Each row was made from one walk, in order. Every step used is in the known rows, and no mark comes twice. Write each row's walk.
Known rows:
fibod/dute/mamat/gifi/pomuf/fafuf/zade/nunu/siladip: [ -23  -43   48  135   71   31   78  107 -319  274  -48  -46 -542 -108
  185  -76  -24 -106  200  -34  -85  180 -160  -14 -327 -187  -16 -157
   87   77   18  189 -174   21  143 -167 -134   17   86  184  137   -5
   50   84   22  247    0]
nunu/dute/mamat/pomuf/fafuf/siladip/fibod: [  98 -186  259  -73   58   46 -239   -2 -394 -173  -94  -59  136  160
  332 -120  -54  160  306  275  -27  104 -123  230   40  -75 -225    6
  156  160 -107   59  137 -177  385  119 -114  -12  -30   -4   25   57
 -287  -82   -7  349  307]
fibod/pomuf/dute/mamat: [  79  -56  162  -41 -125 -165  124  -93 -158  118  166    6 -289  143
  180   29  -70  -99   36 -139   27  105  -23   -9  136  -47  109   58
  -85  -30   43  192  -19    0  165  -72   22  -63  -93  150 -147  -64
    9  -13 -185 -319   77]
gifi/zade/pomuf/dute/mamat/nunu/siladip/fafuf: [-147   44  -73 -298 -126 -168  310  -59  -94  392  184    2  -78  -91
  128    5 -135 -195   99  -60  117  150 -170  367  130   81   72 -264
  100   96  -55  130   61  209 -189 -274  -84  -54   26  230  -73  154
   44   29  230   -3 -217]
fafuf/siladip/nunu/dute/mamat/gifi: [  49 -140  -42   21   -9 -133   15 -101 -189  183 -293  -32  -59  161
   27 -150  -58 -128  115  -71   49  160  -96  193 -321  163 -231   57
 -145  206  -75 -287   48 -145  251  -20    0  -64   32  186   96   52
 -172  -80  -93  179  340]
pomuf/gifi/fibod/nunu/siladip/fafuf/zade/dute/mamat: [ 101 -206 -156 -167  -50  122  125   84 -183 -101  -80  -55 -208 -175
  -55 -195   33 -188  275  -37  185 -278 -580  178 -197  165  -70 -217
   10   34  -23   87  118   65   44 -239  -68   -4  108  257  -53   14
  226 -167  -43   93 -103]
gifi/pomuf/mamat/nunu/fibod/dute: [ -28 -269  188 -282  -44  -73  202   12 -166  200  135  -23   43   36
  220  -63  -55   12  221   70  232  -97   14   64  301  -33  136  215
 -140  209  -32  176   86 -216  -65    1 -407  105   22  324   16  116
   27  -23 -124   74   -7]
zade/siladip/nunu/fibod/pomuf: [-154  143   90   43 -199   31   22  -62  -10   49   -3  172 -200    7
   88   17   50  100  102  136 -146  -68  -25  116 -129 -359  143  -55
   -9  117    9 -107  -81 -202  188  -30  -22   14  -74   34  -84 -148
  107  -33  156   50  103]
dute/mamat/pomuf/gifi/fibod/nunu/siladip/fafuf/zade: [ 122 -270  -11 -173 -122  206  108  106 -206  -89 -119  -62 -239 -292
    5 -189   68 -233  335  118  -14 -256 -399  140 -185  -64  -17 -239
   39   50   88   97  -77  -22  166 -264 -199  -26  171  359  -30  -70
   91 -284 -183  185 -102]
siladip/fibod/dute/mamat/pomuf/zade/gifi: [   3 -272  308   27  106  -25   80 -101 -102  201  -22  -95 -224 -105
  271   69  -74  -77  171  150   49 -110  -19  -77   61   52   58    1
  -78  108   -3  186  136 -122  306   15 -265  -81   75  186 -103  -12
  -74  -85 -262  -25  -41]
zade/dute/mamat/pomuf/gifi/fibod/nunu/siladip/fafuf: [  83 -269  117 -291 -101  276   74   50 -333 -184    5  -93 -126 -177
  -43  -80    0 -162  263  172  162 -172 -408  230  -38  -73   31 -208
    0  -14 -130  122   86 -118  262 -141 -147   10   75  283    5   33
   37 -229  -94   -9   60]
pomuf/mamat/gifi/fibod/nunu: [ 127 -214 -123 -170  -67  136   35  126   12  -20  -34  -66   62 -139
 -163 -110  -43  -78  167   16  205 -114  205  -75  -80   -1   50  136
 -273   34   65  -99  171  -49  110   86 -193    0 -103  249   84  115
    1 -113 -239 -133  -85]
mamat/nunu/siladip/fibod: [-163  -25   29 -184   29  -39  -23    3  -60  154 -124   42   38  -30
   80  -53 -110  -26  229   93  145   72  -39  170   40 -133   20 -197
  -34  139  -77  140  159   47   27   19 -186  -14  -43  127  134   -7
   38   18  248  363  -35]
gifi/fafuf/zade/dute/mamat: [  40 -184 -158  -56   61 -173  127   41 -310 -111   99   36 -157  233
   80   55  -28  132  -38  -71   -8  105 -479   71    2   94 -238 -100
  -65  -62  -17   47   73  210 -167 -105   50  135  206   13  -15   18
  187   32   19 -173  142]
nunu/dute/mamat/gifi/pomuf: [ 126 -326  164 -189   17   15  118   -7 -309  128  -21  -24 -135  235
   51   23   45   -8   81   38  -26  208   94  -56    8   90  -74  136
  -93  158  -86 -156   14  -94  123  -48  -37  103   74  140  181  131
 -168 -182 -341  -34  399]
gifi/zade/fafuf/nunu: [  85  -31 -332   76   34    8  141  -23  155   97   52  -33  -13   26
   42   87  -23   18 -129   54   41  116   54  148 -108 -148   -7 -131
  121  -40   54  -96 -159  167 -241  -66   10  -22  178   86  -36  -20
  224   47   21  126 -108]
dute/mamat/nunu/fibod/pomuf/fafuf: [ -38   13  311 -279  -64   12  -99   -7 -171  145   99  -75   35  -10
  391    6 -111  156  252  191  -12  157  -11   87  197  -81   33   34
  -81  -65   30  177  161 -163  353  -50 -152  165  -70  172  -29   28
   19   61  -15  -60    6]
fafuf/siladip/fibod/pomuf/zade/nunu/dute/mamat/gifi: [ 129 -208  334  189   17   24  -23  -33 -138   48 -247  -26 -361  497
  287  -45 -105 -179   69  -94   37  312  182   78 -228   -7 -192  -93
    2  230 -110   37  111  -45  352   -1   26 -159 -148  183  112 -178
 -186  -74 -105  221  466]
pomuf/fafuf/nunu/dute: [ 232   93  -79   72  -19 -193    5   -4   26   71  116 -103   10  -16
  276 -191   98  179   62   85   78  -28   31   10   83  -57 -103  163
  161  -69   70  -76  -87    4   99  140 -100   16   13  146  -49  -11
    1   71  -54  212  147]
siladip/fibod/nunu/dute/mamat/pomuf: [  73 -196  172 -245  -60   14   32 -105 -326   86   -2   -5  -19   61
  233  -36  -23   73  312  219  124  -37  -91  116   90    5 -150  102
  -66  218 -112   34  123  -79  303  119 -409 -121   51  217   94   52
 -107  -38 -246  230  294]
zade/nunu/siladip/fibod: [ -56  161   16  -10   59  128  -76   50 -128   50 -173   12 -161   96
   40  -29 -103   48  175   68  156  164  -94  159 -271 -168  -12 -251
   94  150 -175  189   11  -41  174   58  -79 -161  -14   16  216  -20
    0   26  224  357   -5]
zade/dute/mamat/gifi: [  26 -282   60  -68   22   41   27  -41 -212   95   31  -65 -134  266
  -65  112 -128   10  -72 -114  103  228  -60   49  -39   89  -79   19
 -294    2 -127  -44  147  -60  147  -62  129   57  -19   58   80  144
  -11  -45 -132 -280   89]
gifi/fafuf/nunu/dute/mamat/pomuf/zade/siladip: [ 247   -2  -77   70  -27 -153  249  -34 -214   -7  116   30 -241  122
  418    8   87  209   19  148   59  113  -39   90  -50 -340 -154 -154
   24   21   64 -120 -230  142   33  -18 -105   44  215  331  -39 -249
   67 -181  -30  159  369]
fibod/pomuf/mamat/gifi/fafuf/nunu: [ 212 -253  -19   15 -143 -193  132   49    1   69  115   17 -219  283
   32  109  -52   -9 -134   30    1  237  333  -97   54 -259  117  116
 -135 -193  154  110  -88  -76 -130   57    0  149   49  389   53  -57
   72 -104 -256 -302   93]
zade/gifi/fafuf/siladip/fibod/dute/mamat/pomuf: [ -62 -240  229   -1  129 -101  -45   -7 -410  -32 -109   24   36   -5
  154  112 -191   79  199  293   26   13 -150  102   40  -20  -27  -42
  -10   64 -110  252  207 -139  205   60 -181   84  195  111   39   34
 -231 -117   -5   80  126]
zade/pomuf/gifi/fafuf/nunu/fibod/mamat: [ -54 -123 -136 -262  -76  -73  102  177  -84  209  -26  -62  170  311
   94  200   33  286    4  243 -155   49  -56  -96 -186 -114   25  -55
   20   31  104 -125  121 -301  -69  -55 -170  233  186  213   26   37
  235 -211 -109    1 -182]
fibod/mamat/pomuf/dute: [  26 -317   53   43 -159  -80  171    3 -198   79  137  -69 -124  151
   42   61  -24  -55  -28  -34 -186 -126  -50   43  124 -282   56   37
 -187   57  170   15  -37  -28  150   24 -167 -113 -124  128 -136  -84
   96  -41 -175  -60  -27]
zade/fafuf/nunu/fibod/dute/mamat/gifi: [  97 -114  -86   87 -100  -79  174  -38  -82  444  -93  -27 -182  211
   73   64 -110  143   -6   23  129  327  168   23 -216 -221  134   81
 -193  143  -58   24 -127 -259  210 -182 -134   58  145  390   58   31
  -64  -53 -168  -39 -196]
gifi/zade/nunu/dute: [ 167  -49   27   16   89   62  183  -79  -33   44  101  -87  -98  105
  193  -50  -76  -29  -82  -82  131  -42   45  171  -50  120 -211   22
   68  149  -99  -69 -104  201  -30   22  -38 -213   83   13   93  -29
  105   33  -87  342  334]
zade/gifi/fafuf/siladip/nunu/dute/mamat: [  38   42 -149 -102  162 -257   34  -60 -281   76 -226  -43  119  -80
  122  -82  -50   87  200  176   64   -8 -392  181 -212  349 -244  -17
   21   42  -72 -225  163  -32  114   79  -71   96  288  139   75  106
 -113  -71    4  150  304]
zade/nunu/fibod/pomuf/fafuf: [  -6  173  311   59  -78  133 -128   75  -80  -32   88  -64 -159   78
  282   10  -23  183   81  146 -138  119   58   31  -18 -254   45  -17
  143  -50  -27  174  -32 -194  329   44  -32   32 -107  -14   23  -74
    6  130   97   40   64]
mamat/gifi/fafuf/nunu/fibod: [  10 -146   31   85 -142 -174  121   93  -68  136  -59  -16  -14  246
   45  159  -26  257  -95   81 -109  261  265   12  -99 -353   -8   27
 -223   -5   32  -25  -33 -251   28   -7   53  187  121  216  162  -36
   49 -107   60  -62  138]
mamat/gifi/zade/fafuf/siladip/fibod/pomuf/dute: [-125 -407   85  286  -76  -71   66  -51   30   18  -57   93 -164  313
   10  190 -116 -257 -146  -68 -296  220  366  162  -39 -328  103 -192
   82  219   14   19   67   79 -170  -93  210  -54 -160  -56  -61 -141
   37   13  190  111   96]
zade/dute/mamat/pomuf: [  35 -302  170 -146    1  108   25  -40 -352  -91  177  -58 -119  228
   67   71  -86   67  -12   23   77  109 -296  158  187  -72 -115  -17
 -156  -51 -139   55   35  -41  191  -14  -44   28   52   41  -18   98
  -51  -53 -165 -237  188]
fibod/pomuf/gifi/zade/siladip/nunu: [ -71  -53  -12    0   11  103   85 -182  156   29   44   46 -241 -185
  151  116   29 -257   -6   70 -138 -241   49   49 -275  -82  108 -177
  100   89  120 -183 -108   21 -134 -107  111  -83   54   23 -146 -223
  471  -99  -11  193   81]
gifi/fibod/dute/mamat/nunu/siladip/fafuf/zade/pomuf: [ -37   16 -152 -245 -160 -109  242  163 -117  186   61  142 -220 -147
  -47 -347   -9 -180  215  -39  176  -23 -387   85  127   47   79 -125
  189   61  -38  140   28  288   19 -331 -328   29   47  317  -98   55
 -187  -21   34   -2 -236]
pomuf/mamat/nunu/fibod: [  38 -168   46 -302  -25   -6   64    5  -34  169   41 -104  207   99
  176  -66 -137  135  175   32  263  -13   10  171  175   62    6  104
 -277  139  -10   48  145 -177    6   14 -224   70    0  278   45  146
   57  -70  -60   73 -166]
fibod/nunu/dute/mamat/pomuf/zade/gifi: [  83 -212  161  -70   81  -20  184 -112  -98  265   45 -170 -114 -250
  319  -15   23  -52  201  130   34 -250 -101   29   99  200 -166   19
 -130   41   44 -121  100   34  187   50 -345  -16  156  316  -44   34
  -38  -94 -310  119  190]

Write each row's walk:
[-135  -94   73 -353   10 -151  116   -7 -372  219  -29    2 -115   51
  230  -14  -71  -35  390   52  198  198 -222  175  107 -110   65 -192
  -66  218  -93  201  177  -16   85  -19 -219   -5  -24  188  108   78
   58  -17  155  142   82]
gifi/pomuf/dute/mamat/nunu/siladip/fibod
[ -35 -237  160   90  -36 -112  184    5 -132  357 -184   15 -446  105
  199   49  -16 -159  206   25   95  237  174  -18 -242 -346  106 -118
  -55  159    7  245  -20 -222  161  -67 -172  -38   16  360   79  -69
   44 -126  -77  122  154]
fafuf/nunu/siladip/fibod/dute/mamat/gifi/pomuf/zade
[  91 -212  257  157 -245 -141  301   -5  -73  294  -79  -49 -387  154
  195   43   85 -105   77   22    6  181  167   26  -98 -193  152   83
  -67  126   38  175  -89 -398  214 -205 -103   32   33  436  -32  -46
  -38 -107 -155 -164   87]
siladip/fafuf/nunu/fibod/dute/mamat/gifi/pomuf/zade
[-179  -27  190   62  -55 -210  146  -11   78  114  -69   -2 -171 -124
  206  151  105   21   23  200 -366  -76  -28  -60  -66 -120   54 -104
   31  -58  131  -68   93 -177   56   29  -57  173  131  107  -87 -137
  171   -3   66 -156  196]
siladip/nunu/fibod/pomuf/zade/gifi/fafuf
[ 164 -349  182 -141  117  -28   22  -27 -415 -154 -104  -85   82  203
  282   22  -33    9   78  150  -65   69 -157  131  -70   57 -236  -93
   66  128  -71  -65  -23 -106   23  -73  -13  126  282  195   76  -83
 -103 -312 -154  284  427]
nunu/dute/mamat/pomuf/gifi/fafuf/siladip
[  52 -204   30 -142  147   98   18   75 -404  -25 -183  -70 -345  180
  257   70  -62   34  207  145  -54  196 -386   88 -385 -150 -164 -419
   78  160  -55  185 -104  -16   67 -137 -106  -26  344  201  224 -136
  212 -189  -22  388   57]
dute/mamat/pomuf/gifi/fafuf/zade/nunu/siladip/fibod
[-288 -234 -239  -70 -205 -201  178  188 -109  299 -144   97  -90  277
 -146  130   92  129  -47  101 -539  106 -164  -69 -321 -185  -90  -75
  -94  164  182 -356  105 -119  -75 -123 -183  179  101   83   51   48
  180   -3   15  -63  -84]
siladip/nunu/fibod/mamat/gifi/fafuf/zade/pomuf
[ -13 -183  -21   26    5    2  120 -140 -132  184   24   23 -164  109
  132  198 -192   10   73  -56   90  127  262  155 -228 -120   58 -128
 -273  317  -21  -18  108   29   80  -97  190 -172  -97  -11   11   -4
  216 -129   77   60  -46]
pomuf/dute/mamat/gifi/zade/siladip/fibod
[ -82  -73 -128 -362  -72   21  204   17   78  247  158   16   94  -98
   -1  -33 -124 -183   80   79  152   24  -32  359  145  107   91 -193
  164   49  -27  100   60  142 -394 -168 -165   22   52  252   -2  241
   34  -44  133  116 -325]
gifi/zade/pomuf/mamat/nunu/siladip/fafuf
[ 144 -261 -257 -126  -33  -15  135  187   41  -14  -51  -93   31 -157
 -183 -236   11 -101  152   77   29 -398 -360  -13  153  277   20   28
 -133  -79  237 -131  256  254  137 -100 -229   41  -18  227 -101   34
   95  -72 -211  -19 -322]
siladip/fafuf/zade/gifi/fibod/mamat/nunu
[ 128 -422  184 -270   71  139  193 -195 -183  165   96 -182  -13 -135
  349   77  -65 -161  149  105   53 -248   -2  148  -29  185 -195   26
  -98  182    8  -80  -10  -22   17  -68 -238 -106  234  271   11    6
  235 -200 -414  336  283]
fibod/nunu/dute/mamat/pomuf/gifi/zade
[  58   28 -160   43 -102   66  -85  106  -74  -97  -33   87 -400 -176
   29 -189  100  -24  194   81 -198   13 -128 -118 -309 -254   36  -87
   -7  -47  200 -250  -39  108  372 -111   61   53 -107   44 -117 -146
  127  -30  -61 -137   24]
dute/mamat/gifi/fibod/pomuf/fafuf/zade/siladip/nunu
[  63  -54  -37   17  107  105  -60  150 -266   57  -43 -136 -358   68
  158  -11   60   19  150   22 -130  282 -199  -91 -275   24 -140 -112
   46   -1   55  -64  -48   33  161  -84   -5   74   75   40  160   63
   85   96  -78   15   22]
dute/mamat/gifi/pomuf/fafuf/zade/nunu
[ 130   43   59  331 -240 -106  268  -90   54  347  -74   25 -382   57
  207   15  -21   11   42  -20  146   94  236  118 -278 -260  186  -21
 -172  177   44  102 -142 -269  253 -256    7  -62  -28  454 -106 -169
   28 -134   51   12 -173]
pomuf/zade/siladip/fafuf/nunu/fibod/dute/mamat/gifi
